Below are the code and all the weights of a small trained network. Each question names an input and a target symbol and asks about switching units off, where a switched-off unit gives its printed mean instead of its output.

import numpy as np


def w(rows, s, z=0):
    codes = np.array(rows[::2]) - 128.0
    scale = np.full(codes.shape[1], s)
    scale[-1] = z or s
    return codes * scale


def f(y):
    return y / 2 * (1 + np.tanh(0.7978845608 * (y + 0.044715 * y**3)))


def softmax(a):
    e = np.exp(a - a.max(-1, keepdims=True))
    return e / e.sum(-1, keepdims=True)


def log_softmax(a):
    a = a - a.max(-1, keepdims=True)
    return a - np.log(np.exp(a).sum(-1, keepdims=True))


def net(x, mask):
    ids = ['εζηπτφψ'.index(c) for c in x.split()]
    T = len(ids)
    res = E[ids] + P[:T]
    q, k, v = (res @ M[0].T for M in (Q, K, V))
    z = softmax(np.where(np.tri(T) > 0, q @ k.T / 4**0.5, -1e9)) @ v
    res = res + np.where(mask[0], z, O[0][:, -1]) @ O[0][:, :-1]
    y = f(res @ A[0][:, :-1].T + A[0][:, -1])
    res = res + np.where(mask[1:13], y, B[0][:, -1]) @ B[0][:, :-1]
    return log_softmax(res[-1] @ U[:, :-1].T + U[:, -1])


Q, K, V, O, A, B = {}, {}, {}, {}, {}, {}
E = w([
[97,94,171,163,5],'ε',
[45,74,177,94,71],'ζ',
[101,110,116,121,137],'η',
[130,111,62,163,242],'π',
[147,129,128,187,59],'τ',
[92,122,143,120,79],'φ',
[154,132,95,173,128],'ψ',
],0.015)
P = w([
[51,156,71,178,102],'0',
[204,172,164,46,100],'1',
[55,151,118,100,46],'2',
[105,72,89,139,99],'3',
[167,145,187,130,138],'4',
[59,121,84,139,71],'5',
[116,69,71,143,134],'6',
[151,132,195,164,145],'7',
[71,103,68,168,55],'8',
[120,58,61,143,160],'9',
[151,121,202,197,167],'10',
[7,134,94,184,61],'11',
],0.019)
Q[0] = w([
[47,162,73,159,103],'h0',
[188,62,111,87,113],'h0',
[101,250,147,116,107],'h0',
[106,68,93,155,107],'h0',
],0.022)
K[0] = w([
[129,119,255,177,162],'h0',
[29,168,40,135,67],'h0',
[197,43,141,110,121],'h0',
[32,193,226,250,197],'h0',
],0.01)
V[0] = w([
[89,88,215,156,22],'h0',
[170,123,77,139,87],'h0',
[3,126,195,31,98],'h0',
[113,11,119,71,206],'h0',
],0.011)
O[0] = w([
[104,253,163,159,170,58],'h0',
[168,150,122,192,100,151],'h0',
[26,122,182,133,147,2],'h0',
[133,3,190,126,143,70],'h0',
],0.014,0.0062)
A[0] = w([
[201,136,140,141,163,72],'n0',
[250,160,178,50,117,157],'n1',
[92,146,143,44,10,100],'n2',
[42,175,143,178,140,163],'n3',
[165,119,215,97,116,124],'n4',
[88,155,122,151,151,52],'n5',
[123,157,224,158,168,189],'n6',
[125,155,121,205,44,125],'n7',
[136,181,245,141,193,6],'n8',
[207,77,201,114,161,151],'n9',
[149,103,121,246,232,144],'n10',
[124,69,103,183,108,64],'n11',
],0.011,0.013)
B[0] = w([
[74,101,125,118,99,145],'n0',
[126,88,218,174,166,181],'n1',
[147,154,82,144,165,164],'n2',
[133,86,149,76,89,250],'n3',
[219,193,143,176,151,138],'n4',
[209,177,151,120,156,165],'n5',
[169,82,164,104,177,186],'n6',
[101,103,122,112,135,216],'n7',
[145,75,37,252,191,159],'n8',
[78,171,115,165,99,223],'n9',
[95,124,153,103,66,215],'n10',
[184,156,143,61,127,218],'n11',
],0.011,0.015)
U = w([
[192,149,137,185,144,246],'ε',
[120,63,145,176,126,166],'ζ',
[13,63,110,172,73,253],'η',
[167,75,79,114,107,59],'π',
[146,184,106,122,79,65],'τ',
[121,128,164,44,102,2],'φ',
[92,109,10,254,133,202],'ψ',
],0.0072,0.005)

Each question gives the input, a string of symbols that net reads in full, and the target symbol t.
The units are the heads (4 rows each of Q, K, V and O) and the neurons (one row each of A and B). Each row of codes is followed by its name. A weight is (code - 128) times the scale printed after its matrix; where a second scale follows, it is the last column's (O, A, B and U).
mask holds one flag per unit, heads first, then neurons. A switched-off unit (its flag False) gives its mean, the last column of its rows in O or B, instead of its output. The means were averaged over made-up inputs and are rounded, as every weight is.
A unit's drop is (log p(t) with every unit on - log p(t) with that unit switched off) / (log p(t) with every unit on - log p(t) with every unit switched off).
The circuit of an input: a set's keep is (log p(t) with only the set's units on - log p(t) with every unit switched off) / (log p(t) with every unit on - log p(t) with every unit switched off). Starting from the 12 units with the biggest drops (on a tie, the unit counted first), units are removed one at a time, each time the one whose removal leaves the highest keep (on an exact tie, the one counted first), for as long as the keep stays at least 0.8.
circuit, biggest first: the units of the circuit, biggest drop first
top k neurons: the k neurons with the biggest drops, biggest first
input ψ ζ τ π φ π η ζ τ φ, target ψ: top 3 neurons -> [n11 n3 n10]
input π η η φ π ψ π ε, target ε: circuit, biggest first -> [n4 n3]
input ζ ψ ε ε η π ε, target ζ: top 4 neurons -> [n8 n6 n3 n5]
input ψ ψ π φ π ψ ε π η ε, target ψ: circuit, biggest first -> [h0 n3]
input η ψ τ ψ ψ ψ ζ φ π π η, target η: circuit, biggest first -> [n5 n11]
input π η ε π ε π π π π τ ζ, target ε: circuit, biggest first -> [n4 n3]
input ψ π ε π ψ π ψ, target ψ: circuit, biggest first -> [h0 n11]
input φ ε η π ψ π ε η η ψ, target φ: top 2 neurons -> [n3 n5]
input ζ π π ε ζ φ ψ π π ψ, target ζ: circuit, biggest first -> [n8 h0 n3 n6]
input η ζ π φ π, target ζ: top 3 neurons -> [n6 n8 n9]
input ψ ψ π, target ψ: circuit, biggest first -> [n11 h0]
input π ψ τ π, target π: circuit, biggest first -> [h0]
input ε π π π ε ε, target ε: top 4 neurons -> [n8 n5 n6 n3]
input ψ φ ψ η, target ψ: circuit, biggest first -> [h0 n11]
input ε ε π π η ψ η π ψ ζ, target ε: top 4 neurons -> [n8 n5 n6 n3]
input ε τ ζ, target τ: top neuron -> [n2]
input ψ π η ψ ψ η π ψ ζ τ, target ψ: circuit, biggest first -> [h0 n11]
input ψ ψ π π τ η φ π, target η: top 3 neurons -> [n10 n11 n5]
input π τ ψ, target τ: top 2 neurons -> [n3 n8]
input ψ π η, target π: top neuron -> [n11]
input π η ψ, target η: top 2 neurons -> [n11 n5]
